Below is a small trained network, with its code and all its weights. Each question gives an input and a class and asks what happens when units are switched off, that is, made to give their printed mean instead of their output.

import numpy as np


def w(rows, s, z=0):
    codes = np.array(rows[::2]) - 128.0
    scale = np.full(codes.shape[1], s)
    scale[-1] = z or s
    return codes * scale


def f(y):
    return np.maximum(y, 0)


def log_softmax(a):
    a = a - a.max(-1, keepdims=True)
    return a - np.log(np.exp(a).sum(-1, keepdims=True))


def net(x, mask):
    res = np.array(x, float).reshape(1, 7) / 4 @ E
    y = f(res @ A[0][:, :-1].T + A[0][:, -1])
    res = res + np.where(mask, y, B[0][:, -1]) @ B[0][:, :-1]
    return log_softmax(res[-1] @ U[:, :-1].T + U[:, -1])


A, B = {}, {}
E = w([
[98,164,69,135,113,168,146,65,105,121,89,148],'x0',
[122,131,129,120,126,135,108,130,160,107,119,142],'x1',
[170,105,95,200,138,149,167,157,181,140,100,118],'x2',
[109,136,246,126,116,174,143,137,133,151,91,144],'x3',
[111,119,111,137,111,181,69,129,134,171,149,110],'x4',
[106,175,123,189,146,124,112,181,87,123,137,163],'x5',
[72,103,107,128,104,68,141,134,151,200,97,175],'x6',
],0.012)
A[0] = w([
[109,126,89,149,151,188,146,63,92,128,111,154,65],'n1',
[116,93,98,139,97,99,81,107,141,191,118,155,125],'n2',
[168,87,123,72,53,113,133,61,135,115,106,36,75],'n3',
[129,68,184,86,177,82,98,251,183,151,194,86,81],'n4',
[184,144,43,127,103,89,162,110,51,130,171,126,100],'n5',
[130,109,33,133,152,63,87,169,123,94,185,113,63],'n6',
[166,124,115,205,144,118,142,118,174,164,58,109,60],'n7',
[119,153,100,148,132,103,135,85,119,110,91,129,127],'n8',
[51,137,154,130,98,84,108,141,188,250,84,144,92],'n9',
[91,72,129,122,94,47,148,119,163,164,76,234,100],'n10',
[107,159,127,71,93,68,117,119,66,164,148,117,83],'n11',
[188,176,165,134,156,108,209,101,137,2,157,170,162],'n12',
[113,182,87,131,118,210,154,90,120,158,95,133,95],'n13',
[186,87,154,104,159,80,115,209,154,151,189,92,113],'n14',
[81,208,140,63,116,91,61,86,112,86,115,151,60],'n15',
[146,151,80,107,106,88,115,144,189,96,145,152,171],'n16',
[94,77,65,139,158,76,106,111,139,97,143,99,38],'n17',
[140,112,76,144,114,82,64,170,139,97,117,118,97],'n18',
[188,82,116,193,157,182,170,141,116,117,90,120,74],'n19',
[204,116,138,116,170,201,82,106,125,56,147,67,82],'n20',
[142,147,90,145,125,169,138,169,193,147,124,118,97],'n21',
[107,171,63,117,81,173,189,62,95,107,79,176,115],'n22',
[165,128,126,160,158,145,139,140,171,128,135,136,51],'n23',
[178,122,41,105,130,99,121,116,122,102,179,96,51],'n24',
[123,171,176,140,155,189,179,161,59,214,108,110,130],'n25',
[77,197,108,181,180,101,92,215,103,107,169,208,176],'n26',
[185,36,117,77,120,161,150,99,148,171,176,142,247],'n27',
[104,145,110,105,55,75,79,157,151,117,52,130,76],'n28',
[110,78,123,143,117,50,157,126,112,189,130,165,76],'n29',
[140,74,103,171,88,187,98,157,136,166,134,109,106],'n30',
[98,127,238,124,80,152,183,141,148,133,30,156,98],'n31',
[176,143,214,138,112,231,135,124,97,85,121,108,116],'n32',
[100,130,148,78,135,136,60,90,84,149,180,120,145],'n33',
[160,111,113,91,123,149,152,26,151,119,83,116,150],'n34',
[137,133,140,108,180,40,254,164,91,101,89,150,253],'n35',
[89,86,108,143,57,68,142,122,153,193,118,185,47],'n36',
[96,156,151,87,152,56,104,96,57,57,137,141,121],'n37',
[61,156,164,91,112,101,69,105,108,90,154,137,45],'n38',
[85,182,117,217,149,117,102,134,100,105,76,136,144],'n39',
[145,98,116,159,175,142,171,190,181,111,83,122,96],'n40',
[142,37,117,59,107,148,177,100,150,153,99,93,124],'n41',
[183,111,96,201,112,138,184,152,194,99,116,162,75],'n42',
[140,117,172,138,52,174,163,166,139,126,113,136,51],'n43',
[176,155,87,226,120,168,189,98,204,163,99,137,65],'n44',
[128,143,117,161,96,210,61,144,114,210,216,90,224],'n45',
[109,157,116,137,84,173,153,76,119,127,77,138,68],'n46',
[124,150,126,220,191,160,136,143,43,112,199,189,120],'n47',
[134,159,131,120,139,157,116,131,96,67,143,74,31],'n48',
],0.0078,0.0052)
B[0] = w([
[180,166,169,149,95,95,73,115,81,105,154,135,173],'n1',
[116,171,128,116,139,172,137,119,148,103,116,105,188],'n2',
[147,113,154,62,125,121,132,173,110,58,95,117,189],'n3',
[211,203,197,183,80,64,104,86,109,82,168,183,231],'n4',
[85,106,156,165,110,175,148,61,150,86,115,175,199],'n5',
[86,102,142,158,153,166,125,45,117,59,104,166,212],'n6',
[170,91,134,64,145,138,149,137,97,201,170,146,176],'n7',
[151,128,118,161,111,118,110,131,151,120,132,165,165],'n8',
[138,170,72,136,143,176,152,94,119,100,121,82,229],'n9',
[148,193,79,121,180,194,127,166,134,97,164,68,221],'n10',
[151,90,101,96,145,147,162,139,111,183,142,177,174],'n11',
[83,153,31,146,114,99,109,165,194,168,173,69,247],'n12',
[172,169,159,165,79,108,83,133,101,151,149,140,188],'n13',
[192,189,163,188,71,113,103,127,107,130,120,191,213],'n14',
[157,82,138,64,136,126,147,145,102,171,174,168,192],'n15',
[86,107,144,154,110,172,158,92,172,119,103,176,189],'n16',
[102,87,159,185,141,152,146,79,102,81,123,135,171],'n17',
[113,112,136,159,131,134,140,107,137,117,114,161,179],'n18',
[161,87,118,72,142,172,139,143,83,159,159,150,184],'n19',
[160,195,89,125,184,190,164,156,134,117,105,63,216],'n20',
[140,80,118,89,149,134,122,156,117,156,146,145,169],'n21',
[167,190,143,159,85,99,66,140,87,140,123,183,212],'n22',
[159,119,135,98,128,130,151,111,95,148,169,133,150],'n23',
[71,107,175,165,156,168,162,43,112,86,109,119,192],'n24',
[93,88,129,130,138,165,125,68,163,63,111,154,198],'n25',
[101,108,167,68,114,101,168,196,123,107,43,89,248],'n26',
[123,97,119,99,101,105,123,199,162,106,89,132,223],'n27',
[149,155,92,143,132,164,154,164,122,115,133,129,161],'n28',
[174,170,107,123,152,154,169,133,117,128,123,63,184],'n29',
[92,98,90,124,101,132,86,108,123,193,140,110,179],'n30',
[62,90,162,190,170,145,133,29,169,131,97,159,237],'n31',
[116,146,95,175,169,181,171,100,153,104,122,115,231],'n32',
[106,100,101,80,131,133,153,148,142,189,168,157,198],'n33',
[123,136,168,93,100,66,94,180,131,126,100,117,201],'n34',
[81,117,54,165,70,103,62,147,254,146,177,96,255],'n35',
[178,204,115,110,182,170,182,111,74,103,128,69,196],'n36',
[149,78,125,93,148,148,121,145,142,188,178,146,208],'n37',
[148,83,133,107,185,123,160,143,105,190,158,166,179],'n38',
[114,99,156,71,95,89,119,199,103,102,98,110,203],'n39',
[125,116,136,80,132,122,132,147,94,183,168,155,186],'n40',
[114,101,172,74,112,96,152,163,125,116,79,83,199],'n41',
[99,92,169,109,165,123,141,157,110,160,173,157,194],'n42',
[85,100,155,157,139,141,131,62,104,124,127,151,163],'n43',
[142,84,145,100,145,100,140,153,97,128,197,165,202],'n44',
[52,130,83,133,71,92,77,138,221,173,156,60,236],'n45',
[182,140,161,207,99,87,98,106,114,133,136,153,172],'n46',
[144,114,168,79,123,109,148,176,136,80,70,83,217],'n47',
[174,162,108,140,167,167,174,121,102,121,164,67,167],'n48',
],0.0069,0.0092)
U = w([
[186,231,78,131,221,186,178,124,96,122,132,76,87],'0',
[163,47,140,74,177,124,161,136,73,230,209,209,95],'1',
[59,92,173,174,163,155,147,29,139,96,80,189,99],'2',
[223,227,179,164,50,62,75,116,84,133,136,204,101],'3',
[116,138,110,114,93,135,130,148,167,148,118,152,253],'4',
[70,133,55,134,76,95,87,140,208,185,161,102,109],'5',
[130,104,185,63,114,73,152,192,104,96,2,111,105],'6',
],0.0089,0.012)

Each question gives the input, the list of numbers given to net, and the class t.
The units are the neurons (one row each of A and B). Each row of codes is followed by its name. A weight is (code - 128) times the scale printed after its matrix; where a second scale follows, it is the last column's (A, B and U).
mask holds one flag per neuron, in row order. A switched-off neuron (its flag False) gives its mean, the last column of its row in B, instead of its output. The means were averaged over made-up inputs and are rounded, as every weight is.
A unit's drop is (log p(t) with every unit on - log p(t) with that unit switched off) / (log p(t) with every unit on - log p(t) with every unit switched off).
The circuit of an input: a set's keep is (log p(t) with only the set's units on - log p(t) with every unit switched off) / (log p(t) with every unit on - log p(t) with every unit switched off). Starting from the 12 units with the biggest drops (on a tie, the unit counted first), units are removed one at a time, each time the one whose removal leaves the highest keep (on an exact tie, the one counted first), for as long as the keep stays at least 0.8.
circuit, biggest first: the units of the circuit, biggest drop first
unit that matters most: the unit with the biggest drop
top k neurons: the k neurons with the biggest drops, biggest first
drop of u: that unit's drop, to one decimal
input [6,0,-7,-7,2,2,3], class 1: circuit, biggest first : [n15, n11]
input [-4,-6,-6,-2,5,-3,-1], class 1: circuit, biggest first : [n35, n33]
input [4,-4,-4,1,-2,2,3], class 1: circuit, biggest first : [n11, n15]
input [1,-2,0,-6,6,-1,-2], class 2: circuit, biggest first : [n24, n6]
input [4,-3,-1,-6,6,-3,7], class 0: circuit, biggest first : [n36, n35]
input [-1,-5,6,-3,-6,-5,3], class 1: top 3 neurons : [n7, n45, n42]
input [8,-3,-7,3,-1,4,-2], class 3: circuit, biggest first : [n22]
input [0,-5,-2,7,-6,5,6], class 2: top 3 neurons : [n31, n25, n45]
input [7,4,1,-4,2,-8,2], class 6: circuit, biggest first : [n41, n3]
input [2,-2,-5,1,-7,-3,-4], class 5: top 2 neurons : [n12, n35]
input [-7,2,-1,2,-5,8,8], class 0: circuit, biggest first : [n10, n36]
input [7,5,-5,-3,-7,8,2], class 6: top 3 neurons : [n26, n39, n47]
input [-8,0,-4,1,5,6,-4], class 3: top 2 neurons : [n4, n14]
input [-4,4,-7,1,-6,1,-8], class 0: unit that matters most : n20
input [-2,2,-1,-4,-3,-7,0], class 6: top 2 neurons : [n3, n41]
input [8,-5,1,3,0,-8,8], class 0: top 3 neurons : [n10, n36, n9]
input [3,4,-3,-4,-7,7,-3], class 5: top 3 neurons : [n12, n35, n37]
input [0,1,-1,-5,5,-8,-2], class 6: circuit, biggest first : [n3, n41]
input [-6,6,-6,7,-2,-6,-1], class 2: top 2 neurons : [n31, n32]
input [-3,-5,-5,-6,-7,-6,1], class 5: circuit, biggest first : [n35]
input [-5,0,-3,2,1,0,5], class 0: top 2 neurons : [n9, n10]
input [-3,-2,2,3,4,-8,7], class 6: top 2 neurons : [n41, n27]
input [7,5,-4,-5,7,-3,-6], class 3: top 3 neurons : [n22, n1, n13]
input [8,4,-3,6,5,1,5], class 3: top 2 neurons : [n22, n13]
input [5,7,-4,-7,6,-1,-5], class 2: top 2 neurons : [n24, n6]
input [-8,8,5,-4,8,-5,8], class 0: drop of n36 : 0.4
input [-3,4,8,8,-1,0,-4], class 1: drop of n40 : 0.3
input [1,6,1,-4,-6,8,6], class 6: circuit, biggest first : [n26]
